Below are the code and all the weights of a small trained network. Each question names an input and a target symbol and asks about switching units off, where a switched-off unit gives its printed mean instead of its output.

import numpy as np


def w(rows, s, z=0):
    codes = np.array(rows[::2]) - 128.0
    scale = np.full(codes.shape[1], s)
    scale[-1] = z or s
    return codes * scale


def norm(h):
    return h / np.sqrt((h * h).mean(-1, keepdims=True) + 1e-5)


def f(y):
    return y / 2 * (1 + np.tanh(0.7978845608 * (y + 0.044715 * y**3)))


def softmax(a):
    e = np.exp(a - a.max(-1, keepdims=True))
    return e / e.sum(-1, keepdims=True)


def log_softmax(a):
    a = a - a.max(-1, keepdims=True)
    return a - np.log(np.exp(a).sum(-1, keepdims=True))


def net(x, mask):
    ids = ['αγδεζημξστφψ'.index(c) for c in x.split()]
    T = len(ids)
    res = E[ids] + P[:T]
    u = 0
    for l in range(2):
        r = norm(res)
        for j in range(3):
            rows = slice(4 * j, 4 * j + 4)
            q, k, v = (r @ M[l][rows].T for M in (Q, K, V))
            z = softmax(np.where(np.tri(T) > 0, q @ k.T / 4**0.5, -1e9)) @ v
            o = O[l][rows]
            res = res + np.where(mask[u + j], z, o[:, -1]) @ o[:, :-1]
        u += 3
        y = f(norm(res) @ A[l][:, :-1].T + A[l][:, -1])
        res = res + np.where(mask[u : u + 12], y, B[l][:, -1]) @ B[l][:, :-1]
        u += 12
    return log_softmax(norm(res)[-1] @ U[:, :-1].T + U[:, -1])


Q, K, V, O, A, B = {}, {}, {}, {}, {}, {}
E = w([
[191,194,160],'α',
[176,164,133],'γ',
[189,202,148],'δ',
[111,61,108],'ε',
[144,117,101],'ζ',
[163,141,124],'η',
[239,224,229],'μ',
[155,126,124],'ξ',
[212,245,196],'σ',
[155,134,61],'τ',
[103,82,79],'φ',
[156,106,238],'ψ',
],0.012)
P = w([
[95,110,115],'0',
[251,11,142],'1',
[124,86,196],'2',
[105,134,119],'3',
[229,50,84],'4',
[117,148,171],'5',
[62,70,150],'6',
[220,75,29],'7',
[96,127,160],'8',
[92,144,145],'9',
[218,53,40],'10',
[91,131,168],'11',
],0.012)
Q[0] = w([
[99,163,136],'0.h0',
[106,196,56],'0.h0',
[153,86,74],'0.h0',
[187,188,99],'0.h0',
[107,75,102],'0.h1',
[77,170,245],'0.h1',
[120,93,200],'0.h1',
[168,94,115],'0.h1',
[93,55,113],'0.h2',
[83,120,112],'0.h2',
[167,121,97],'0.h2',
[160,134,144],'0.h2',
],0.012)
K[0] = w([
[115,105,36],'0.h0',
[247,114,73],'0.h0',
[82,61,151],'0.h0',
[181,43,157],'0.h0',
[103,93,143],'0.h1',
[105,126,207],'0.h1',
[113,111,12],'0.h1',
[158,168,28],'0.h1',
[246,41,99],'0.h2',
[129,166,177],'0.h2',
[106,95,223],'0.h2',
[140,151,1],'0.h2',
],0.0089)
V[0] = w([
[196,94,77],'0.h0',
[60,109,79],'0.h0',
[248,92,120],'0.h0',
[120,152,9],'0.h0',
[91,69,230],'0.h1',
[89,75,69],'0.h1',
[85,141,88],'0.h1',
[149,100,172],'0.h1',
[188,29,190],'0.h2',
[119,165,149],'0.h2',
[96,148,60],'0.h2',
[146,123,190],'0.h2',
],0.011)
O[0] = w([
[117,57,254,172],'0.h0',
[125,103,176,27],'0.h0',
[121,95,212,254],'0.h0',
[130,34,101,47],'0.h0',
[118,124,154,121],'0.h1',
[152,187,183,68],'0.h1',
[151,91,12,71],'0.h1',
[113,123,146,163],'0.h1',
[158,193,157,201],'0.h2',
[114,140,72,126],'0.h2',
[92,77,36,79],'0.h2',
[115,159,183,162],'0.h2',
],0.008,0.0066)
A[0] = w([
[43,125,119,82],'0.n0',
[155,92,130,145],'0.n1',
[19,181,160,254],'0.n2',
[12,131,200,209],'0.n3',
[172,114,191,94],'0.n4',
[83,144,28,105],'0.n5',
[249,102,70,164],'0.n6',
[129,129,119,147],'0.n7',
[199,135,74,106],'0.n8',
[38,206,166,173],'0.n9',
[113,155,90,61],'0.n10',
[108,100,94,89],'0.n11',
],0.015,0.005)
B[0] = w([
[145,42,81,121],'0.n0',
[80,254,102,142],'0.n1',
[153,147,226,237],'0.n2',
[179,131,188,254],'0.n3',
[111,143,96,234],'0.n4',
[77,136,69,128],'0.n5',
[179,151,138,188],'0.n6',
[146,133,115,126],'0.n7',
[116,172,226,144],'0.n8',
[147,145,194,233],'0.n9',
[58,144,138,114],'0.n10',
[192,144,77,117],'0.n11',
],0.0085,0.0097)
Q[1] = w([
[78,115,89],'1.h0',
[18,177,157],'1.h0',
[70,39,142],'1.h0',
[183,64,164],'1.h0',
[61,125,175],'1.h1',
[99,7,112],'1.h1',
[178,100,137],'1.h1',
[5,128,204],'1.h1',
[220,163,156],'1.h2',
[96,83,190],'1.h2',
[189,112,152],'1.h2',
[129,147,142],'1.h2',
],0.016)
K[1] = w([
[139,179,121],'1.h0',
[195,140,212],'1.h0',
[123,186,166],'1.h0',
[81,171,100],'1.h0',
[78,173,188],'1.h1',
[139,236,111],'1.h1',
[66,60,77],'1.h1',
[110,209,254],'1.h1',
[55,198,79],'1.h2',
[125,102,225],'1.h2',
[86,151,145],'1.h2',
[205,152,140],'1.h2',
],0.013)
V[1] = w([
[5,178,70],'1.h0',
[89,121,119],'1.h0',
[82,157,117],'1.h0',
[142,217,106],'1.h0',
[63,112,108],'1.h1',
[114,13,111],'1.h1',
[137,207,168],'1.h1',
[3,163,149],'1.h1',
[128,126,123],'1.h2',
[95,91,54],'1.h2',
[148,107,182],'1.h2',
[123,138,135],'1.h2',
],0.015)
O[1] = w([
[191,197,155,12],'1.h0',
[140,148,104,97],'1.h0',
[187,188,177,94],'1.h0',
[212,220,21,126],'1.h0',
[50,175,195,67],'1.h1',
[2,76,161,84],'1.h1',
[196,140,95,187],'1.h1',
[195,210,232,83],'1.h1',
[149,152,139,121],'1.h2',
[208,208,140,4],'1.h2',
[96,116,117,195],'1.h2',
[133,117,82,138],'1.h2',
],0.0088,0.014)
A[1] = w([
[55,111,96,215],'1.n0',
[151,197,174,141],'1.n1',
[135,90,133,113],'1.n2',
[131,223,32,106],'1.n3',
[107,65,91,254],'1.n4',
[159,96,122,62],'1.n5',
[177,158,75,116],'1.n6',
[115,208,160,96],'1.n7',
[199,95,128,113],'1.n8',
[98,51,157,137],'1.n9',
[99,114,184,143],'1.n10',
[91,249,149,140],'1.n11',
],0.015,0.0035)
B[1] = w([
[200,122,94,171],'1.n0',
[51,108,95,171],'1.n1',
[122,127,141,167],'1.n2',
[5,164,173,138],'1.n3',
[194,144,121,217],'1.n4',
[125,82,111,149],'1.n5',
[149,197,144,148],'1.n6',
[58,136,84,129],'1.n7',
[109,71,133,217],'1.n8',
[143,150,150,254],'1.n9',
[126,199,149,209],'1.n10',
[51,89,58,129],'1.n11',
],0.012,0.0077)
U = w([
[169,252,187,159],'α',
[220,92,96,147],'γ',
[41,168,137,253],'δ',
[250,197,144,122],'ε',
[227,90,90,120],'ζ',
[78,38,105,130],'η',
[226,83,75,63],'μ',
[83,174,177,217],'ξ',
[148,21,103,75],'σ',
[90,172,215,144],'τ',
[59,56,142,144],'φ',
[86,45,140,56],'ψ',
],0.014,0.0037)

Each question gives the input, a string of symbols that net reads in full, and the target symbol t.
The units are the heads (4 rows each of Q, K, V and O) and the neurons (one row each of A and B). Each row of codes is followed by its name. A weight is (code - 128) times the scale printed after its matrix; where a second scale follows, it is the last column's (O, A, B and U).
mask holds one flag per unit, layer by layer, with each layer's heads first. A switched-off unit (its flag False) gives its mean, the last column of its rows in O or B, instead of its output. The means were averaged over made-up inputs and are rounded, as every weight is.
A unit's drop is (log p(t) with every unit on - log p(t) with that unit switched off) / (log p(t) with every unit on - log p(t) with every unit switched off).
The circuit of an input: a set's keep is (log p(t) with only the set's units on - log p(t) with every unit switched off) / (log p(t) with every unit on - log p(t) with every unit switched off). Starting from the 12 units with the biggest drops (on a tie, the unit counted first), units are removed one at a time, each time the one whose removal leaves the highest keep (on an exact tie, the one counted first), for as long as the keep stays at least 0.8.
units of the circuit, in order: the units of the circuit, biggest drop first
most important unit: the unit with the biggest drop
k most important neurons: the k neurons with the biggest drops, biggest first
k most important neurons of layer l: the k neurons of layer l with the biggest drops, biggest first
heads that matter: for each layer, one digit per head in row order, 1 if its drop is at least 0.15 and else 0, layers parted by /
input δ σ ζ, target ε: units of the circuit, in order : 0.h2, 1.h1
input δ η δ ζ α α ψ γ ε ξ μ, target α: most important unit : 0.h0
input η α σ ξ ε α η ε α α τ, target φ: units of the circuit, in order : 0.h0, 0.h2, 1.h1
input η μ ξ α α δ μ ψ, target φ: units of the circuit, in order : 0.h0, 1.h1, 0.h2
input ψ γ τ, target α: heads that matter : 101 / 110
input ψ η ε μ α ζ ζ τ α α ζ, target ε: heads that matter : 100 / 110
input φ σ σ α ε δ ζ γ, target δ: 2 most important neurons of layer 0 : 0.n3, 0.n5
input τ φ α ξ φ, target τ: heads that matter : 111 / 111
input ψ μ γ δ α, target ε: 3 most important neurons : 1.n6, 1.n3, 0.n3
input δ ψ α, target ε: units of the circuit, in order : 1.h1, 0.h0
input ε α μ α σ ψ ε ξ, target η: heads that matter : 111 / 110
input η η ψ α ζ, target φ: heads that matter : 101 / 010
input ε η φ γ η, target η: units of the circuit, in order : 0.h0, 0.n2, 1.h1, 0.n3
input α ψ η, target τ: heads that matter : 111 / 000
input τ γ μ τ γ, target τ: 3 most important neurons : 0.n3, 0.n2, 0.n1
input τ δ γ μ ψ τ δ μ, target τ: 4 most important neurons : 0.n3, 0.n2, 0.n5, 0.n1
input ψ ξ φ γ γ ψ γ φ, target ε: heads that matter : 100 / 110
input ψ τ ζ, target α: most important unit : 1.h1
input δ ξ ψ σ ζ ε η φ α σ σ, target α: heads that matter : 111 / 101
input δ σ δ, target ε: 2 most important neurons : 0.n5, 0.n3
input ε ε γ ε η, target η: units of the circuit, in order : 0.n2, 1.h1, 0.n3
input τ ψ μ σ σ, target τ: 2 most important neurons : 0.n3, 0.n2
input φ φ α μ ψ, target δ: most important neuron of layer 1 : 1.n11
input τ δ δ α ξ, target τ: 2 most important neurons of layer 0 : 0.n3, 0.n2
input φ α α σ φ δ ζ ψ η μ μ, target δ: 2 most important neurons of layer 0 : 0.n3, 0.n5
input τ μ δ η η φ μ ξ, target τ: heads that matter : 101 / 010
